In the rows, 128 means zero.
Each row of numbers belongs to one of the things below and depends on some of the facts about them. Some rows are named. Which thing is each other row?

Some facts about the things:
π: belongs to class; α: points at
sostil π 732; pebre π 135; dazefle π 767
stoton π 767; poko π 923; vogrogro π 135
grodak π 767; mugradri π 417; deskipla π 923
gutetu π 732; plekler π 767; vadom π 135
pevum π 135; klogral π 767; brakler π 767
vobel π 242; zomi π 242; klago π 767
lorek π 767; dostidus π 767; brofeder π 322
lipal π 322; drudra π 135; tremekam π 923
gruzurem π 767; gipes π 732; tapostim π 242
bemel π 923; klofle π 767; skobrak π 135
plunon π 135; kame π 322; zimen π 242
brigo π 322; brobris π 767; deses π 923
lidas π 242; fedren π 417; fonir π 417
dabu π 767; trusa π 417; gresik π 322
gralo π 417; klukir π 242; luma π 242
skirutu π 322; toflek π 322; sustan π 732
zifel π 732; nadam π 322; grerul π 923
plebal π 767; pletrom π 417; gasti π 732
brisa π 242; pladru π 135; skistom π 767
stati π 923; gravi π 242; seklu π 322
ribrebe π 732; zopeklu π 732; klepur π 767
trafibra π 923; pebras π 322; legrem π 767
buvo π 417; floril π 417; teflur π 767
lagruklis π 923; skigrobe π 767; seges π 135
kasku π 767; moso π 242; zegro π 135
gruver π 322; mipe π 767; skefem π 135
dumasak π 732; tinur π 767; mege π 732
vustestas π 242; lolun π 135; vaplole π 767
luru π 417; sostil α brisa; dazefle α pebre
stoton α vobel; vogrogro α plunon; grodak α gralo
mugradri α gruver; deskipla α stoton; gutetu α nadam
plekler α luru; pevum α pladru; klogral α dabu
brakler α pebras; vobel α gasti; zomi α kasku
klago α sustan; lorek α brofeder; dostidus α plekler
brofeder α gruzurem; lipal α deskipla; drudra α vaplole
tremekam α brigo; gruzurem α zimen; gipes α pevum
tapostim α trafibra; klofle α vogrogro; skobrak α moso
plunon α toflek; kame α seges; zimen α brobris
brigo α tapostim; brobris α drudra; deses α skefem
lidas α lipal; fedren α plebal; fonir α tremekam
dabu α luma; trusa α lolun; gralo α mipe
luma α zegro; toflek α brakler; sustan α klogral
zifel α klepur; nadam α buvo; grerul α trusa
plebal α zopeklu; gasti α vustestas; brisa α zifel
pladru α gutetu; skistom α zomi; stati α lidas
gravi α fonir; seklu α mugradri; ribrebe α mege
zopeklu α grerul; klepur α skistom; pebras α dazefle
legrem α poko; buvo α floril; floril α klofle
lagruklis α stati; skigrobe α legrem; seges α fedren
moso α gresik; zegro α grodak; gruver α gipes
mipe α lorek; dumasak α kame; tinur α gravi
mege α tinur; vustestas α sostil; lolun α skobrak
vaplole α deses; luru α lagruklis

Some rows with their names:
vaplole: [114 117 132 125 137 150  86  84 128 102 135]
deskipla: [133 109 135 120 133 127 127 137 124 139 136]
zimen: [122 117 119 138 133 147 114  88 129 121 126]
gruver: [132 134 160  94 137 142  65 152 114 141 107]
mipe: [125 142 140 130 137 129 144 122 137 117 136]
luru: [120 115 110 155 141 145 108 164 133 146 145]
skigrobe: [130 163 163 194 163 136 198  32 144 119 152]
seges: [126 119 114 140 122 119 109 126 137 144 117]
pevum: [129 121 140 117 132 129  62 140 136 148  99]
grerul: [133 112 134 112 126 122 132 128 121 134 126]
skirutu: [129 129 125 131 128 130 130 125 114 134 129]
fedren: [124 128 115 126 128 132 130 137 129 134 121]
tremekam: [133 114 136 113 128 122 137 121 121 134 128]
dostidus: [120 123 135 138 147 144 100 182 140 131 160]
vadom: [126 119 113 145 126 118 114 115 137 144 117]
deses: [123  95 131 122 133 143  96  65 116 120 130]
lipal: [126 121 121 138 132 136 113 144 116 140 140]
sustan: [149 158 151 147 128 110 177 150 129 137 140]
kame: [129 130 123 124 125 130 124 139 114 135 127]
tinur: [124 137 137 116 131 129 125 141 134 114 134]
moso: [127 125 116 123 126 134 130 137 130 127 123]
zopeklu: [137 129 138 125 121 127 108 139 119 121 136]
klukir: [127 128 121 131 129 134 136 129 130 129 125]
dazefle: [118 121  91 120 108 113 169 157 131 105 149]
bemel: [134 115 133 114 129 122 138 121 122 135 129]
grodak: [130 151 144 135 136 123 163 136 139 120 138]
lagruklis: [130 102 132 131 142 135 114 154 125 146 149]

Name these rows:
[118 102 113 156 131 136  86  65 133 131 119]  drudra
[134 138 165  97 143 143  58 156 114 144 106]  seklu
[123 135 137 110 130 128 122 148 134 115 132]  plebal
[129 125 118 122 122 128 125 130 113 130 126]  gresik
[139 137 140 116 114 122 121 119 117 115 123]  sostil
[141 135 171  98 132 139  53 154 118 128 119]  gipes
[130 135 121 111 117 124 150 114 128 122 107]  brisa
[131 139 122 101 112 120 156 102 125 114  98]  zomi
[139 130 156 108 125 134  77 153 119 125 125]  gutetu
[128 136 154 102 141 145  62 151 127 140  99]  mugradri
[136 166 153 135 139 111 192 164 144 132 139]  klago
[123 123 108 119 121 129 124 149 127 131 120]  floril
[124 125 115 118 124 131 115 150 127 133 117]  buvo
[129 126 130 109 125 134  99 147 112 135 119]  nadam
[123 138 140 130 135 132 134 119 135 113 138]  lorek
[122 107  86 141 109 107 138 139 136 138 125]  plunon
[120 129 123 107 120 124 127 159 132 112 135]  klofle
[140 139 140 108 110 117 130 111 115 112 117]  zifel
[120 121 132 137 144 142 102 173 139 129 158]  plekler
[128 140 121 145 133 127 158 120 131 138 126]  gralo
[124 114  79 132 103 116 169 145 112 127 141]  pebras
[138 130 142 125 124 129 106 147 120 126 136]  dumasak
[129 130 121 118 122 129 140 123 128 125 115]  vustestas
[132 112 131 113 126 121 140 117 121 130 128]  trafibra
[120 129 137 124 136 140 117 104 134 108 137]  gruzurem
[137 137 155 191 157 131 209   5 129 135 147]  poko
[126 148 136  88 112 112 153 106 127  98 106]  kasku

The same things again, as new rows of numbers:
Some rows with their names:
zegro: [107 159 110 113  63 128 118 118 121 116 100 131 128 124 111 109 161 162
 131 117 146 133 127 119 133 143 122 128 163 112 125 119 129 129 145 134
 130  94 150  67 132  75 117 132 123  74 145]
skefem: [105 126 122 144  62 131 131 116 118 122 106 128 112 137 134 100 138 177
 114 119 127 154 128 127 108 126 138 155 113 105 115 118 140 147 166 139
 136 138 132 138 124 128 129 106 122 130 146]
skobrak: [147 113 102 108  79 106 113 120 119 140 112 127 131 131 124 100 181 157
 136 145 112 144 130 137 101 166 120 177 105 141 112 117 129 161 140 120
 130 115 153  77 132 150 144 123 116 104 136]
plunon: [156 140  83 103 108 139 129 113 128  91 114 133 123 123 107 128 152 155
 134 124 137 134 122 132  45 131 129 142  69 129 115  73 117 170  93 136
 135 126 111 135 152 138 130 156 124 109 144]
vogrogro: [175 137  91 106  99 130 129 110 130  96 115 135 127 122 113 123 151 145
 135 123 134 134 121 124  69 139 132 144  56 133 101  71 126 161 107 138
 136 130 106 127 140 119 134 136 123 124 149]
lolun: [140  93 103  88  85 100 118 108 119 145 107 125 117 135 121 100 180 163
 132 141 118 144 127 139  96 172 122 176 132 140 122 109 124 146 148 124
 127 131 169  50 141 139 139 105 118 126 138]
seges: [181 138  88 153  91 123 143 114 131 120 108 124 116 103 118  95 123 158
 132 114 137 134 145 112 123 121 133 145 116 139 108 129 108  93 140 147
 133 119 105 198 141 129 136 133 119  69 144]
brisa: [ 90 131 150 103 171 121 130 136 113 126 101 119 144  98 113 141 156 116
 117 122 130 144 117 123 166 135 131 189 140 119 156 101 122 105 142 141
 117 171 105 144 145 141 122 137 125 136 108]
gravi: [142 158 145 110 123  92 127 134 129 139 132 119 130 121  88 149 138 120
 142 140 130 116 125 114 180 120 130 197 102 124 135 103 128 120 110 123
 122  54 140 221 134 171 113 120 145 164 126]
luma: [ 78 164 137 109 125 131 110 134 130 150  96 128 146 118 115 130 146 133
 129 131 142 145 124 123 191 141 120 119 150 105 141 135 121  99 113 122
 128 120 185 141 141  83  94 130 123 139 126]
vobel: [143 136 159 124 153 128 127 151 113 146 118 125 139 100 115 123 154 158
 135 123 122 122 134 138 184 150 140 136 113 116 134  40  99 140 135 100
 134 153 144 186 138 137 114 156 148 148 124]
gresik: [108 116 157 136 136 136 116 137  91 136 109 125 126 154 142 125 127 131
 131 130 136 135 133 130 120 115 134  89  86 119  91 158 128 145 135 116
 112 115 141 167 118 125 153 108 114 140 135]
gruver: [ 86 135 161 104 161 138 116 120 118 121 139 120  99 150 123 119 131 120
 124 125 129 125 138 148 124 115 142  95 133 139 109 165 125  99 120 116
 111 106 130 100 134 131 133 129 132  64 112]
pletrom: [125 131 119 163 143 134 110 130 117 109 119 128 138 147 111 106 121 152
 116 126 111 116 131 107 111 128 122  99 122 118 109 128 143 130 137 124
 119 155 120 185 118 136 135 126 132 172 140]
luru: [144 122  99 134 202 106 115 113 128 101 126 136 135 124 103 115 125 138
 112 122 113 130 120 117 127 119 118  73 171 122 122 181 157 112 154 123
 132 120 106  88 131 135 124 113 143 147 136]
mugradri: [107 151 123 149 163 131 103 124 140 100 136 123 129 146  92 106 129 151
 126 132 107 106 133 127 112 133 122 100 152 136 116 150 138 110 129 115
 114 143  99 147 127 157 127 152 142  93 130]
zopeklu: [171 139  93 128 138 119 156 124 147 169 133 120 142 126 152  98 125 132
 126 140 113 124 139 132 151 121 130 131 125 158 141 134 133 100 123 132
 127 139 144 144 139 125 145 139 101 108 132]
sustan: [131 170 106 124 125 128 145 136 147 165 130 124 158 136 146 108 126 142
 116 133 124 123 122 128 154 118 129 112 120 128 119 162 134 140 108 117
 120 118 124 100 130  96 122 146 110  96 134]
kasku: [100 108 140 160 104 146 131 145 142 130 130 135 117 145 152 135 106 103
 124 123 132 140 124 129 131 125 117 147 137 110 129 136 134 137 149 144
 131 144 139 127 120 142 134 100 123 176 125]
plebal: [168 122  93 166 121 130 136 135 154 144 126 133 115 107 139 127  88  88
 143 131 131 120 145 125 140 128 119 140 144 151 114 138 101  97 123 142
 135 143 135 192 137 138 136 122 109 119 116]
dazefle: [ 96 117 126 143 125 146 127 144 153 116 136 136 113 144 146 134 119 113
 132 128 138 135 129 146  96 115 121 120 136 122 145 106 126 137 101 141
 136 147 134 112 139 142 128 126 120 153 122]
vaplole: [130 118 123 166  96 134 140 131 130 129 141 132 122 124 151 145  90 113
 128 139 122 127 123 134 119 125 125 177 132 119 105 170 110 157  87 108
 139 173  59 128 129 133 110 108 119 148 124]
brobris: [112 101 126 150  98 126 144 120 125 112 148 130 114 122 155 150  88 110
 121 139 120 127 122 136 119 127 125 177 172 118 131 151 115 139  78 115
 137 173  59  87 123 113 108 104 121 157 122]
skistom: [118 118 126 152 134 132 126 154 135 122 127 132 135 118 150 158 116  83
 132 117 125 132 116 127 132 135 118 174 134 132 122 160 122 130 141 148
 116 146  58 119 131 150 139 130 111 116 109]
stati: [150  85 121 117 182 119 122 119 116 143 155 138 141 109 119 134 127 153
 137 120 142 140 122 126 104 122 129  85 130 135 152 198 155 110 149 129
 148 120 157  61 115 143 118 122 156 109 133]
poko: [118  98 146 154 113 154 121 132 111 151 135 127 148 132 126 132 113 165
 143 129 137 133 132 116  96 141 134 102  90 131 136 153 148 146 146 138
 129 144 170 181 107 150 130 132 134 131 142]
deskipla: [168  90 137 133 147 135 129 139 114 157 154 131 145 103 117 128 128 179
 140 116 138 115 137 130 120 143 137  78 113 136 139 126 127 151 151 110
 142 129 147 134 118 132 119 157 164 114 131]

Rows to name:
[132 147 116 151 150 133 109 133 118  91 111 130 145 135 111 129 139 135
 139 132 121 106 133 105 136 149 107  72 187 130 139  92 148 103 137 120
 120  99 131 143 118  92 138 168 130 108 148]  gralo
[103 119 101 131 148 147 124 136 159 106 141 138 110 139 123 137 118 110
 145 132 145 129 126 154  64 107 119 110 133 124 152 105 120 155  76 141
 135 148 134 105 156 139 122 146 118 149 117]  brakler
[144 108 125 161 101 132 136 136 115 108 152 131 118 127 159 159 102  91
 148 142 122 120 125 135 136 132 117 176 177 127 138 113 119 132  81 110
 133 135  76  98 116 130 132 136 122 131 132]  gruzurem
[157 135 165  96 138 141 124 109 115 117 124 127 125 133 133 143 125  86
 113 125 122 117 127 125 140 139 137  83  50 139  71 136 115 111 127 115
 117 101 125 153 112  82 145 110 125 102 122]  nadam
[108 133 129 134  93 139 121 149 143 122 122 137 124 133 151 150 127  89
 139 123 150 120 127 131 158 139 106 120 191 121 149 115 131 113 127 134
 133 103 149  56 126  82 124 135 124 110 124]  grodak
[148 166 150 105 122 136 143 109 162 126 159 124 137 145 135 113 130 110
  96 130 107 128 125 140 161 128 137 115  97 144 135 122 147 105 153 126
 128 148 137  84 107 100 131 139 136  93 122]  gutetu
[ 99 116 117  78 185 150 122 116 111 106 109 129 112 146 117 135 136 127
 133 128 149 128 128 142  65  96 137  68 109 128 124 103 121 141  68 130
 123 114 141 137 153 111 136 136 117 140 124]  toflek
[126 156 116 117 149 118 148 140 126 141 134 119 163 122 155 129 142 111
 119 117 117 129 110 125 145 119 138 168 120 139 136 144 142 130 142 144
 104 167  53 107 131 138 149 166 107  93 119]  zifel
[143 101 148 107 188 113 133 123 103 135 121 134 117 120 140 132 141 142
 114 113 143 129 131 139 140 103 143  49 139 117 109 140 120 134 148 108
 135 100 138 106 128  97 135 116 139 133 126]  lipal
[149 116 133 163 106 140 130 146 113  98 147 134 121 131 155 158 120  77
 158 133 134 117 128 129 153 141 109 147 182 130 151  72 130 110 105 124
 132 108 111  84 116 124 142 158 125 110 138]  lorek
[154 134 128 135 157 134 137 121 106 135 102 122 118 123 134 123 102 116
 135 121 142 122 143 115 148 104 140  89 121 137  89 157 108 105 113 128
 122 104 132 202 133 110 141 129 106 101 126]  kame
[143  99 139 136 121 132 134 154 147 136 141 137 117 117 146 134 124 143
 119 112 133 110 137 147 152 137 128  97 175 112 138  74 104 169 145 117
 139 159 123  89 132 118 120 139 147 163 110]  stoton
[132 153 122 121 140 126 153 144 128 151 132 118 156 122 147 122 140 131
 113 117 119 119 117 130 152 126 139 151 132 130 140 105 129 152 145 129
 110 169  64 120 133 137 142 178 118 108 119]  sostil
[158  81 111 113 122 126 120 116 123 173 136 122 145 110 117 116 124 138
 158 149 123 123 139 126  91 168 130 127 120 165 138 162 126 120 128 129
 125 147 176 140 125 150 136 132 118 104 125]  grerul
[111 134 142 129 135 117 137 105  85 113 142 122 126 110 123 138 120 123
 129 146 113 147 121 128 172 133 135 191 153 117 158 111 125  98  78 107
 144 154 105 166 129 122 106 114 129 151 137]  zimen

Now the same things, written a new way:
Known rows:
kasku: [144 127 137 144  82  99 122  73 127  85 115 150 129 103 130 173 165 121
 127 132 141 143 179 109 113 139 140]
vaplole: [153 119 148 170 116 117 111 126 148 169 128 128 125 131  99  12 142 136
 125 160  72 150 129 132 115 117 135]
klofle: [104  77 151  85 108 145 191 139 144 131 123 129 139 120 128 160 107 126
 124 158 112 131 117 147 108 142 122]
skigrobe: [148 109 138 123 124  93 119 108 130 158  92 135 136 110 131 192 155 103
 130 116 120 155  90 204 175  82 112]
gasti: [134 156 155 163 140 164  98 117 150  73 116  87 130 141 152 181 141 125
 143 106 127  89 151 161 142 139 128]
klago: [124 120 113 120 130 122 109 215 124  99  98 134 116 119 145  72 130 104
 111 116 123 148 133 128  95 105 126]
brakler: [ 93  77 149 113  91 132 139 137 148 148 110 113 139 114 151  77 120 139
 100 163 143 139 118 148  93 128 123]
stoton: [138 126 149 170 134 172  98 136 136  75 104 135 128 139 152 163 121 130
 135 137  94  71 113 198 119 126 122]
skirutu: [127 139 121 117 146 133 111 104 116 127 127 121 129 123 118 116 134 140
 136 128 124 146 123 151 131 138 126]
fonir: [131 193 128 116 144 112 142 176 101 150 121 139 142 140 127 158 109 152
 152 151 227 152 124 141 124 118 145]
seges: [113 141 134 153 129 141 143 102  95 166 151 134  96 133 136 168 105 142
  55  89 123 141 124 118 150 128 127]
sostil: [139 159 148 161 128 149  98  93 150  68 113  95 130 131 148 195 154 124
 140 110 139 106 177 131 143 144 138]
mipe: [141 162 126 124 123 143 182 179 150 107 132 148 113 122 116  91 172 115
 152 128  78 148 112 107  91 108 120]
plebal: [122 126 144 123 121  95 144 116 113 142 127 157  98 134 144 149 136 147
  51  97  95 132 100 147 135 131 128]
brofeder: [139 178 119 125 149 161 153 117 148 125 147 130 118 121  93  71 167 136
 168 136  70 164 107 125 114 130 121]
zopeklu: [114 131 140 115 132  86 129 101 126 139 142 124 106 143 137 137 153 149
  82  62 120 123 109 106 164 143 131]
deskipla: [138 129 135 154 155 191  83 123 143 100 119 137 132 142 141 163 127 124
 125 138 141  52 105 135 126 138 113]
pebre: [ 81  93 130 139  96 153 123 108 134 167 123  99 137 119 139  62 112 137
 115 144 169 125 138 113 120 119 124]
gralo: [121 191 110 131 138 136 158 210 143 116 148 123 115 120 117 123 184 105
 170 136 103 133  97  88 115 124 126]
zegro: [109 156  98 127 132 165 147 192 129 109 130 124 110 121 126  81 155 101
 150 107 117 136 152  82 114  97 117]
dabu: [126 137 108 108 130 129 127 228 131  86 100 134 112 117 146  66 146  98
 117 113 117 152 134 115  91 102 124]
klepur: [145 131 141 160  89 107 117  75 132  69 113 143 125 106 140 191 167 121
 133 137 134 132 187 115 111 141 141]
pladru: [111  59 127 112 141 157 157 143 106 141 137 124 132 134 108 170  64 100
 146 140  92 121 180 129 169 136 133]
vobel: [140 146 129 175 150 170 112 101 145  74 128 101 139 139 166 185 104 132
 131 127  94  66 130 179 130 125 125]
vustestas: [145 148 127 180 145 147 118  86 145  70 130 101 136 131 164 188 126 132
 128 137 102  81 161 151 126 125 134]
pletrom: [119 143 127 137 128 115 117 158 123 145 136 123 129 124 128 158 142 124
 136 140 142 124 113 123 141 131 135]
mugradri: [127  87 122 121 150 104  96 202 105 153 132 118 130 133 114 148  80 101
 127 153 108 130 149 132 166 144 148]

Name these rows:
[138 139 135 188 119 150 121 107 142 187 143 122 120 132  90  22 130 130
 144 146  90 137 148  97 142 108 134]  drudra
[151 118 115 163 123 152  97 130 130 100 158 128 144 141 145 152  70 130
 138 112 125  79  87 150 108 141 108]  lidas
[146 150 119 174 124 123 126  61 138  77 132 106 135 119 157 206 139 128
 132 133 118 100 176 120 123 135 139]  brisa
[129 158  84 116 144 126 145 204 137  99 138 104 121 120 150  74 139 106
 122 106 108 143 127  84 100 107 122]  luma
[140 150 144 156 110 119 104  68 143  74 125 109 130 119 139 190 167 119
 139 107 154 130 191  86 141 152 140]  zifel
[153 124 136 160 144 129 100 104 154 186 136 119 126 136  95  21 156 131
 108 164 113 127 130  78 128 120 136]  deses
[151 153 139 153 116 137 165 149 154 135 134 145 119 127  98  65 167 128
 148 148  59 151 122 115 108 115 127]  gruzurem
[140 125 120 155  91 128  77 166 112 132 171 151 137 128 120 154  94 115
 159 118 174 105  61 111 120 161 114]  luru
[137 132 124 145 143 183  66 112 126  91 131 127 134 134 133 136 104 141
 154 128 121  94  81 189 121 153 111]  lipal
[113 124 122 104 146  91 127  83 127 149 129 161 110 141 132 121 186 146
  73 104 123  88 107  93 156 135 129]  grerul

